Facts:
bevom {vatoklol=i, dritra=295, dribor=fafon}
binavon {vatoklol=h, dritra=295, dribor=fafon}
bipla {vatoklol=f, dritra=295, dribor=stotro}
boplo {vatoklol=g, dritra=295, dribor=grograr, gritom=getrul,stagro}
bosin {vatoklol=d, dritra=809, dribor=fuvel}
briplak {vatoklol=d, dritra=809, dribor=brupiplu}
briteklam {vatoklol=f, dritra=56, dribor=gruskudrek, gritom=bupleklos}
brobi {vatoklol=i, dritra=295, dribor=fuvel, gritom=sepin,getrul}
brobus {vatoklol=c, dritra=295, dribor=bruzos}
brupiplu {dritra=295, dribor=gesten}
bruzos {dritra=295, dribor=teklum}
bupleklos {vatoklol=a, dritra=295, dribor=brupiplu, gritom=pepo,temom}
daplavi {dritra=295, dribor=plestaner, gritom=gruskudrek,getrul}
davar {vatoklol=e, dritra=295, dribor=kaplim}
dedra {vatoklol=b, dritra=295, dribor=trugis, gritom=sepin}
dedrasin {dritra=809}
deri {dritra=56, dribor=fluklo, gritom=stufisto,temom}
draros {vatoklol=h, dritra=809, dribor=stifopum}
drovak {vatoklol=d, dritra=809, dribor=fesko}
drusto {vatoklol=h, dritra=295, dribor=kaplim, gritom=pepo}
fafon {dritra=56, dribor=stifopum, gritom=dedra}
fesagis {vatoklol=d, dritra=56, dribor=fistodrak}
fesko {dritra=295, dribor=plifa, gritom=dedra}
fistodrak {dritra=295}
flafledrun {vatoklol=f, dritra=56, dribor=fliskin, gritom=nomo}
flefla {vatoklol=i, dritra=295, dribor=stifopum}
fleplabos {vatoklol=a, dritra=295, dribor=klivul}
fliskin {dritra=295, dribor=kaplim, gritom=gruskudrek,libru}
flovu {vatoklol=i, dritra=295, dribor=tibere}
fluklo {dritra=295, dribor=gruskudrek}
flutotro {dritra=809, dribor=lugim}
fluzol {vatoklol=c, dritra=295, dribor=vivu}
fuvel {dritra=295}
gaplol {vatoklol=g, dritra=295, dribor=rarim, gritom=sepin}
gesten {dritra=295}
getrul {vatoklol=h, dritra=295, dribor=stotro, gritom=pepo}
giflin {vatoklol=d, dritra=295, dribor=klivul}
giflufle {vatoklol=h, dritra=809, dribor=gruskudrek}
gograr {vatoklol=c, dritra=295, dribor=stifopum, gritom=stoklil}
goklol {vatoklol=a, dritra=56, dribor=fafon}
gradir {vatoklol=f, dritra=56, dribor=trugis}
grigrul {dritra=295, dribor=nugral}
gritroko {vatoklol=a, dritra=295, dribor=stotro, gritom=nomo}
grograr {dritra=295, dribor=fistodrak}
grokerel {vatoklol=g, dritra=295, dribor=plestaner}
gruskudrek {dritra=295}
gruze {vatoklol=d, dritra=809, dribor=fliskin}
gubre {vatoklol=c, dritra=295, dribor=fafon, gritom=pepo}
kanamuk {dritra=56, dribor=fuvel, gritom=lugim}
kaplak {dritra=809, dribor=vadril, gritom=fluzol}
kaplim {dritra=295, gritom=stufisto}
katriplu {vatoklol=b, dritra=809, dribor=fliskin}
klaval {vatoklol=a, dritra=809, dribor=rarim}
klebin {vatoklol=c, dritra=809, dribor=vadril}
klekler {vatoklol=b, dritra=809, dribor=dedrasin}
klepil {vatoklol=b, dritra=295, dribor=fuvel, gritom=bupleklos,legel,boplo,skegrok}
klestagra {dritra=809, dribor=lugim}
klivul {dritra=809}
klutik {vatoklol=c, dritra=295, dribor=dedrasin}
kosil {vatoklol=c, dritra=295, dribor=lugim}
lalin {dritra=295, dribor=fistodrak}
legel {dritra=56, dribor=trugis, gritom=kaplak,fluzol}
libru {vatoklol=d, dritra=809, dribor=lugim, gritom=tregra,legel,stufisto}
loken {vatoklol=a, dritra=809, dribor=gesten}
lozi {dritra=56, dribor=plifa}
lugim {dritra=809, dribor=trolos, gritom=bupleklos}
maskan {dritra=295, dribor=rarim}
meflos {vatoklol=d, dritra=809, dribor=trolos, gritom=briteklam}
mestas {dritra=295, dribor=fafon, gritom=dedra}
mibis {vatoklol=c, dritra=809, dribor=sutis, gritom=mestas}
miplu {vatoklol=e, dritra=295, dribor=bruzos, gritom=mibis,trugis}
mutru {vatoklol=g, dritra=295, dribor=teklum}
nomo {dritra=809, dribor=gesten}
nugral {dritra=295}
nusosin {vatoklol=h, dritra=295, dribor=dedrasin}
paskis {dritra=295, dribor=vadril}
peka {vatoklol=i, dritra=809, dribor=bruzos}
pepo {dritra=56, dribor=fluklo}
pifi {vatoklol=i, dritra=295, dribor=rarim}
plestaner {dritra=295, dribor=trolos}
plifa {dritra=809, gritom=dedra,pepo}
pokas {vatoklol=b, dritra=809, dribor=stotro}
rarim {dritra=295, dribor=teklum}
rigik {vatoklol=f, dritra=56, dribor=fafon}
rikas {vatoklol=a, dritra=295, dribor=trugis, gritom=fluzol}
sabrok {dritra=56, dribor=fliskin, gritom=fafon,gritroko}
sepin {vatoklol=h, dritra=809, dribor=nugral}
skegrok {vatoklol=a, dritra=295, dribor=dedrasin, gritom=pepo}
sketom {dritra=295, dribor=kaplim}
skezar {dritra=56, dribor=gruskudrek, gritom=legel,kaplim,fluzol,trugis,temom}
skidrel {vatoklol=a, dritra=56, dribor=tibere}
skilagim {vatoklol=f, dritra=56, dribor=fuvel}
skodrul {vatoklol=c, dritra=295, dribor=trolos}
skuri {vatoklol=f, dritra=295, dribor=tregra}
sodek {vatoklol=c, dritra=295, dribor=stotro}
stagro {vatoklol=d, dritra=295, dribor=vadril, gritom=getrul}
stagrur {dritra=295, dribor=fuvel, gritom=klepil,gruskudrek,sepin}
stelom {vatoklol=d, dritra=295, dribor=bruzos}
stetranul {dritra=809, dribor=tibere}
stifopum {dritra=56}
stika {dritra=56, dribor=fuvel}
stobok {vatoklol=f, dritra=295, dribor=lalin}
stoklil {vatoklol=f, dritra=295, dribor=vadril}
stotro {dritra=295, dribor=nugral}
stufisto {dritra=295, dribor=stagrur, gritom=zibu}
sugri {vatoklol=i, dritra=295, dribor=brupiplu}
sutis {dritra=809, dribor=gruskudrek}
tefel {vatoklol=h, dritra=295, dribor=rarim}
teklum {dritra=809}
temom {dritra=809, dribor=sutis}
tibere {dritra=295, dribor=gesten}
tovan {vatoklol=d, dritra=295, dribor=tugra}
tregra {dritra=56, dribor=gesten}
trobril {vatoklol=c, dritra=295, dribor=gruskudrek}
trolos {dritra=295}
trugis {dritra=295}
tugra {dritra=295, dribor=gesten}
vadril {dritra=295, dribor=fistodrak}
veva {vatoklol=a, dritra=295, dribor=fuvel, gritom=getrul}
vivu {dritra=809, dribor=trugis}
vobril {vatoklol=c, dritra=295, dribor=lozi, gritom=gruskudrek,getrul}
vufludar {vatoklol=d, dritra=809, dribor=dedrasin}
zakler {vatoklol=a, dritra=809, dribor=lozi}
zibu {vatoklol=i, dritra=295, dribor=teklum}

Known rows:
teklum: 1.93	-2.49	1.27	-5.51	-0.32	-2.44	-0.23	-0.36	1.48
skezar: 4.03	-2.28	-0.41	2.05	-0.43	-0.92	-1.48	1.05	-1.57
dedrasin: 1.35	-1.35	1.68	-3.28	-0.79	-4.25	-0.25	1.69	-0.48
katriplu: -0.18	0.06	2.33	-1.83	-1.83	-1.33	0.93	0.85	-0.16
grograr: 0.74	-3.02	0.25	-1.11	2.43	-2.75	-0.67	1.47	-0.67
zakler: 1.43	0.23	1.01	-2.65	-1.24	-1.17	2.60	0.73	-1.97
draros: -3.52	4.22	3.19	-0.15	-2.81	1.43	0.11	-0.45	2.41
loken: 1.10	0.87	1.14	-1.71	-1.40	-2.48	2.38	1.90	-3.01
sodek: -2.78	0.77	1.33	1.30	0.81	2.03	-0.13	-0.25	1.57
fesko: 0.26	-3.45	-2.76	0.30	-0.72	-2.56	-1.86	0.04	-0.89
bruzos: 1.41	-4.16	-0.31	-3.39	3.01	-0.88	-0.95	-0.77	1.76
fluklo: 0.78	-3.26	0.29	-1.21	2.45	-2.63	-0.66	1.22	-0.54
fluzol: 0.92	1.48	1.10	3.80	-0.23	1.52	-0.74	0.71	3.33
brupiplu: 0.41	-2.59	0.51	0.05	2.19	-3.47	-0.36	2.45	-1.78
legel: 4.44	-2.23	0.31	1.97	0.30	-0.81	-1.20	1.42	-1.32
bevom: 0.33	6.39	-3.72	-1.44	3.00	4.07	4.17	-2.53	-1.60
lugim: 3.07	-1.24	-0.31	-0.86	-3.47	-4.51	-1.48	1.50	0.13
maskan: 1.46	-4.73	-0.13	-2.67	2.28	0.55	0.53	-0.88	0.78
giflufle: -3.50	4.05	3.18	-0.11	-2.70	1.70	0.32	-0.55	2.38
fleplabos: 0.90	-1.43	-0.57	-0.76	2.11	0.06	1.75	0.34	-1.68
stetranul: 0.93	-1.22	2.31	-1.33	-1.68	-3.64	1.49	2.78	-2.79
tovan: -3.00	2.81	0.81	2.19	0.81	1.77	0.69	0.22	0.13
trugis: 3.50	-2.80	-0.75	1.10	0.85	-2.99	-1.49	1.65	0.77
vadril: 0.83	-3.11	0.37	-0.91	2.39	-2.46	-0.29	1.47	-0.91
pokas: -0.20	0.05	2.28	-1.80	-1.81	-1.25	0.99	0.95	-0.27
mestas: 0.60	-3.76	-2.31	1.04	-1.04	-1.63	-0.89	0.27	-1.45
paskis: 0.75	-3.56	0.45	-0.34	1.64	-1.14	1.02	1.38	-1.67
meflos: -0.75	4.12	0.12	1.10	-4.66	0.75	-0.11	-0.68	1.90
kaplak: 4.33	-1.48	1.40	-0.02	-2.82	-3.13	0.73	2.40	-0.41
stobok: -2.60	1.95	0.77	1.14	1.01	2.21	0.38	-0.57	1.19

Rows:
-2.39	2.19	-2.13	3.19	-2.30	2.59	-0.67	-1.63	1.24 => stagro
-0.04	6.01	-7.06	0.32	-0.59	3.89	2.48	-3.97	-1.64 => brobi
-2.90	-0.16	-2.05	0.83	-2.06	3.71	-1.87	-3.77	3.83 => gaplol
-3.07	4.12	0.51	1.75	-5.61	1.23	-1.27	-1.34	2.71 => sepin
-2.43	3.15	1.34	1.04	1.04	3.42	-0.46	-1.24	-0.38 => fesagis
4.36	-3.00	0.07	1.65	0.96	-1.85	-0.13	2.12	0.37 => stufisto
-1.94	1.22	0.06	-1.24	1.53	4.42	0.35	-2.97	3.55 => stelom
-3.05	1.20	1.33	1.41	0.61	2.09	-0.22	-0.37	1.82 => grokerel
-0.39	2.80	-0.59	3.33	-1.64	2.87	-1.89	-1.37	0.52 => briteklam
-3.56	2.27	-1.40	3.88	-2.85	2.61	-2.07	-1.84	2.84 => drusto
-2.61	0.57	-1.61	3.52	-2.80	1.98	-1.43	-1.33	1.46 => vobril
-2.95	2.42	1.02	2.12	0.80	1.48	0.62	0.35	0.09 => skuri
1.54	6.95	-2.65	-5.68	0.26	4.50	4.57	-4.26	0.44 => peka
-2.42	1.88	1.14	1.17	1.16	2.61	0.96	-0.44	1.03 => stoklil
0.03	-3.00	-1.24	0.03	-0.47	-0.55	-1.29	-0.49	-3.32 => sabrok
-0.67	-1.72	-2.11	1.84	-1.65	-0.02	-1.07	-0.49	-0.17 => dedra
4.83	-1.39	0.77	0.27	-3.32	-3.39	0.13	2.27	0.10 => temom
-0.56	0.15	-0.16	-0.03	1.80	1.08	1.11	-0.20	-0.42 => davar
0.46	-1.32	1.65	-1.23	-2.17	-3.62	1.17	2.50	-2.91 => nomo
-2.52	4.50	2.42	0.14	-2.43	0.34	1.36	0.76	-0.10 => briplak
2.20	-0.72	0.47	-5.07	-0.66	0.34	1.96	-1.28	0.49 => klaval

